Below are the code and all the weights of a small trained network. Each question names an input and a class and asks about switching units off, where a switched-off unit gives its printed mean instead of its output.

import numpy as np


def w(rows, s, z=0):
    codes = np.array(rows[::2]) - 128.0
    scale = np.full(codes.shape[1], s)
    scale[-1] = z or s
    return codes * scale


def f(y):
    return np.maximum(y, 0)


def log_softmax(a):
    a = a - a.max(-1, keepdims=True)
    return a - np.log(np.exp(a).sum(-1, keepdims=True))


def net(x, mask):
    res = np.array(x, float).reshape(1, 3) / 4 @ E
    y = f(res @ A[0][:, :-1].T + A[0][:, -1])
    res = res + np.where(mask, y, B[0][:, -1]) @ B[0][:, :-1]
    return log_softmax(res[-1] @ U[:, :-1].T + U[:, -1])


A, B = {}, {}
E = w([
[192,94,108,94,250,98,178,178],'x0',
[93,142,182,153,98,38,193,151],'x1',
[121,54,186,74,111,149,174,46],'x2',
],0.011)
A[0] = w([
[89,30,164,81,157,145,178,34,108],'n1',
[182,99,108,76,169,113,247,200,121],'n2',
[140,145,168,106,177,147,148,168,254],'n3',
[171,112,104,82,194,135,185,162,123],'n4',
[179,107,75,78,161,227,78,141,79],'n5',
[40,170,176,146,42,172,74,74,94],'n6',
[119,206,91,185,132,129,91,198,124],'n7',
[202,68,99,82,187,111,208,168,81],'n8',
[219,94,94,100,207,70,183,165,83],'n9',
[153,84,89,146,122,187,98,126,223],'n10',
[142,179,61,247,168,107,60,205,101],'n11',
[137,223,106,154,152,110,58,218,99],'n12',
[97,166,164,168,85,73,253,147,175],'n13',
[121,58,172,55,133,189,220,7,108],'n14',
[176,90,85,90,147,183,18,97,148],'n15',
[81,123,214,137,101,23,207,200,72],'n16',
[10,193,140,162,33,155,105,77,115],'n17',
[202,110,88,56,132,252,22,95,79],'n18',
],0.0066,0.0089)
B[0] = w([
[85,67,94,87,176,38,130,36,227],'n1',
[142,218,70,101,62,200,93,138,220],'n2',
[245,89,145,122,60,74,32,155,255],'n3',
[162,174,91,106,123,156,121,81,207],'n4',
[79,187,154,191,162,155,204,132,204],'n5',
[120,230,21,126,56,183,71,122,223],'n6',
[62,12,97,69,174,91,120,86,201],'n7',
[85,220,76,63,63,214,132,113,211],'n8',
[117,206,85,90,75,205,123,76,214],'n9',
[209,110,193,173,132,95,82,194,243],'n10',
[2,73,82,72,136,68,108,117,215],'n11',
[7,63,101,123,187,41,145,85,199],'n12',
[190,116,190,210,187,129,184,171,227],'n13',
[37,40,100,79,200,50,94,76,252],'n14',
[115,114,197,229,150,128,204,186,234],'n15',
[90,168,200,207,217,188,235,146,195],'n16',
[173,184,88,64,44,152,147,129,239],'n17',
[80,179,205,169,207,185,235,154,232],'n18',
],0.0066,0.0089)
U = w([
[38,31,109,76,148,48,108,98,93],'0',
[144,211,83,89,62,180,104,124,78],'1',
[113,147,222,242,169,142,204,167,78],'2',
[251,55,179,167,81,63,30,179,255],'3',
],0.013,0.009)

Each question gives the input, the list of numbers given to net, and the class t.
The units are the neurons (one row each of A and B). Each row of codes is followed by its name. A weight is (code - 128) times the scale printed after its matrix; where a second scale follows, it is the last column's (A, B and U).
mask holds one flag per neuron, in row order. A switched-off neuron (its flag False) gives its mean, the last column of its row in B, instead of its output. The means were averaged over made-up inputs and are rounded, as every weight is.
A unit's drop is (log p(t) with every unit on - log p(t) with that unit switched off) / (log p(t) with every unit on - log p(t) with every unit switched off).
The circuit of an input: a set's keep is (log p(t) with only the set's units on - log p(t) with every unit switched off) / (log p(t) with every unit on - log p(t) with every unit switched off). Starting from the 12 units with the biggest drops (on a tie, the unit counted first), units are removed one at a time, each time the one whose removal leaves the highest keep (on an exact tie, the one counted first), for as long as the keep stays at least 0.8.
units of the circuit, in order: the units of the circuit, biggest drop first
top k neurons: the k neurons with the biggest drops, biggest first
drop when u is switched off: that unit's drop, to one decimal
input [3,-8,6], class 2: units of the circuit, in order	[n18]
input [-3,2,2], class 3: units of the circuit, in order	[n8 n18 n11]
input [1,-4,-4], class 0: top 2 neurons	[n11 n13]
input [8,4,-8], class 0: top 2 neurons	[n12 n11]
input [-7,3,5], class 1: top 2 neurons	[n6 n17]
input [-7,-8,5], class 2: top 2 neurons	[n18 n15]
input [5,-3,-6], class 0: top 3 neurons	[n12 n11 n7]
input [-6,7,6], class 2: top 2 neurons	[n13 n16]
input [-5,1,4], class 1: top 3 neurons	[n6 n17 n12]
input [-6,-5,-6], class 0: top 3 neurons	[n7 n12 n11]
input [1,-6,5], class 2: top 2 neurons	[n18 n15]
input [5,-6,2], class 2: top 2 neurons	[n15 n18]
input [-7,8,6], class 2: top 4 neurons	[n13 n16 n2 n8]
input [8,7,5], class 1: units of the circuit, in order	[n2]
input [1,0,2], class 3: drop when n5 is switched off	0.0
input [-7,7,4], class 1: drop when n17 is switched off	2.1
input [2,-7,-6], class 2: drop when n14 is switched off	0.5
